Below are the code and all the weights of a small trained network. Each question names an input and a target symbol and asks about switching units off, where a switched-off unit gives its printed mean instead of its output.

import numpy as np


def w(rows, s, z=0):
    codes = np.array(rows[::2]) - 128.0
    scale = np.full(codes.shape[1], s)
    scale[-1] = z or s
    return codes * scale


def f(y):
    return np.maximum(y, 0)


def softmax(a):
    e = np.exp(a - a.max(-1, keepdims=True))
    return e / e.sum(-1, keepdims=True)


def log_softmax(a):
    a = a - a.max(-1, keepdims=True)
    return a - np.log(np.exp(a).sum(-1, keepdims=True))


def net(x, mask):
    ids = ['βγδζθλξπτφω'.index(c) for c in x.split()]
    T = len(ids)
    res = E[ids] + P[:T]
    r = res
    for j in range(2):
        rows = slice(3 * j, 3 * j + 3)
        q, k, v = (r @ M[0][rows].T for M in (Q, K, V))
        z = softmax(np.where(np.tri(T) > 0, q @ k.T / 3**0.5, -1e9)) @ v
        o = O[0][rows]
        res = res + np.where(mask[j], z, o[:, -1]) @ o[:, :-1]
    y = f(res @ A[0][:, :-1].T + A[0][:, -1])
    res = res + np.where(mask[2:26], y, B[0][:, -1]) @ B[0][:, :-1]
    return log_softmax(res[-1] @ U[:, :-1].T + U[:, -1])


Q, K, V, O, A, B = {}, {}, {}, {}, {}, {}
E = w([
[211,114,122],'β',
[92,120,92],'γ',
[158,52,145],'δ',
[108,203,61],'ζ',
[94,98,120],'θ',
[73,144,144],'λ',
[119,101,119],'ξ',
[67,63,132],'π',
[158,108,120],'τ',
[6,129,63],'φ',
[112,126,97],'ω',
],0.015)
P = w([
[127,251,176],'0',
[95,141,186],'1',
[167,187,92],'2',
[77,67,145],'3',
[188,122,47],'4',
[74,12,123],'5',
[226,56,9],'6',
[24,52,96],'7',
],0.013)
Q[0] = w([
[135,160,251],'h1',
[46,77,148],'h1',
[102,183,160],'h1',
[174,100,103],'h2',
[153,68,180],'h2',
[93,36,120],'h2',
],0.013)
K[0] = w([
[115,254,167],'h1',
[202,158,27],'h1',
[178,193,177],'h1',
[167,112,112],'h2',
[206,157,39],'h2',
[140,94,69],'h2',
],0.0098)
V[0] = w([
[252,162,184],'h1',
[158,87,227],'h1',
[140,68,222],'h1',
[119,204,77],'h2',
[58,95,113],'h2',
[186,198,117],'h2',
],0.013)
O[0] = w([
[103,156,22,1],'h1',
[15,187,106,32],'h1',
[2,154,118,50],'h1',
[168,137,102,180],'h2',
[208,125,145,188],'h2',
[134,174,79,100],'h2',
],0.0092,0.007)
A[0] = w([
[164,86,129,119],'n1',
[136,162,181,153],'n2',
[161,127,119,115],'n3',
[169,116,101,230],'n4',
[184,138,117,171],'n5',
[154,85,186,84],'n6',
[143,184,128,111],'n7',
[136,129,43,65],'n8',
[150,150,228,1],'n9',
[129,193,151,157],'n10',
[51,138,91,110],'n11',
[110,79,126,80],'n12',
[122,145,115,89],'n13',
[179,158,150,117],'n14',
[140,190,124,149],'n15',
[149,185,108,152],'n16',
[148,78,100,117],'n17',
[146,87,5,96],'n18',
[143,146,90,156],'n19',
[133,161,129,148],'n20',
[166,168,128,160],'n21',
[74,99,160,142],'n22',
[76,108,158,163],'n23',
[111,74,122,85],'n24',
],0.011,0.0071)
B[0] = w([
[71,160,49,236],'n1',
[178,125,171,159],'n2',
[89,124,80,174],'n3',
[65,75,112,247],'n4',
[47,42,155,225],'n5',
[163,227,117,246],'n6',
[108,102,122,141],'n7',
[177,195,126,145],'n8',
[223,208,89,171],'n9',
[127,143,240,147],'n10',
[100,78,108,159],'n11',
[133,157,167,154],'n12',
[150,154,165,131],'n13',
[133,114,114,193],'n14',
[97,65,171,149],'n15',
[118,82,141,152],'n16',
[73,188,102,203],'n17',
[226,253,121,170],'n18',
[120,54,69,150],'n19',
[99,105,166,140],'n20',
[128,88,126,169],'n21',
[122,223,106,154],'n22',
[85,222,101,155],'n23',
[128,185,172,160],'n24',
],0.005,0.012)
U = w([
[132,137,146,52],'β',
[104,1,165,253],'γ',
[116,202,244,175],'δ',
[133,144,87,167],'ζ',
[113,119,133,94],'θ',
[117,77,116,123],'λ',
[219,178,144,75],'ξ',
[165,213,37,44],'π',
[53,157,120,131],'τ',
[118,114,165,88],'φ',
[161,102,33,84],'ω',
],0.0078,0.0033)

Each question gives the input, a string of symbols that net reads in full, and the target symbol t.
The units are the heads (3 rows each of Q, K, V and O) and the neurons (one row each of A and B). Each row of codes is followed by its name. A weight is (code - 128) times the scale printed after its matrix; where a second scale follows, it is the last column's (O, A, B and U).
mask holds one flag per unit, heads first, then neurons. A switched-off unit (its flag False) gives its mean, the last column of its rows in O or B, instead of its output. The means were averaged over made-up inputs and are rounded, as every weight is.
A unit's drop is (log p(t) with every unit on - log p(t) with that unit switched off) / (log p(t) with every unit on - log p(t) with every unit switched off).
The circuit of an input: a set's keep is (log p(t) with only the set's units on - log p(t) with every unit switched off) / (log p(t) with every unit on - log p(t) with every unit switched off). Starting from the 12 units with the biggest drops (on a tie, the unit counted first), units are removed one at a time, each time the one whose removal leaves the highest keep (on an exact tie, the one counted first), for as long as the keep stays at least 0.8.
units of the circuit, in order: the units of the circuit, biggest drop first
k most important neurons: the k neurons with the biggest drops, biggest first
which heads matter: for each layer, one digit per head in row order, 1 if its drop is at least 0.15 and else 0, layers parted by /
drop of u: that unit's drop, to one decimal
input γ φ γ φ γ, target ξ: units of the circuit, in order : (h1, n9)
input θ π ω γ φ γ φ τ, target ξ: units of the circuit, in order : (h1, n6)
input β φ γ θ π θ β π, target π: most important neuron : (n18)
input γ γ β γ γ, target γ: units of the circuit, in order : (h1, n18, n9)
input γ γ φ β ζ φ, target ω: units of the circuit, in order : (h1, n1)
input γ φ π φ τ, target ξ: units of the circuit, in order : (h1, n9)
input φ ζ ζ β φ δ φ ω, target ξ: units of the circuit, in order : (h1, n6)
input φ γ λ φ φ φ π λ, target δ: which heads matter : 00
input ω ζ ξ, target ω: units of the circuit, in order : (h1, h2, n19, n6)
input π γ φ γ π γ φ, target γ: 3 most important neurons : (n5, n4, n18)
input β θ β γ β φ, target π: units of the circuit, in order : (h1, n18)
input φ φ ξ, target ξ: 2 most important neurons : (n9, n6)
input φ δ φ ξ, target ξ: 2 most important neurons : (n6, n9)
input γ δ δ ξ φ π δ θ, target τ: most important neuron : (n23)
input ζ ζ φ, target ω: 2 most important neurons : (n1, n3)
input φ φ π λ θ δ φ φ, target ξ: drop of n15 : 0.0
input τ λ τ δ λ, target τ: drop of h2 : 0.1
input δ δ π π φ, target δ: drop of h2 : 0.3
input β γ δ γ θ δ β ω, target π: drop of h2 : -0.1
input γ δ γ δ τ, target τ: units of the circuit, in order : (h1)
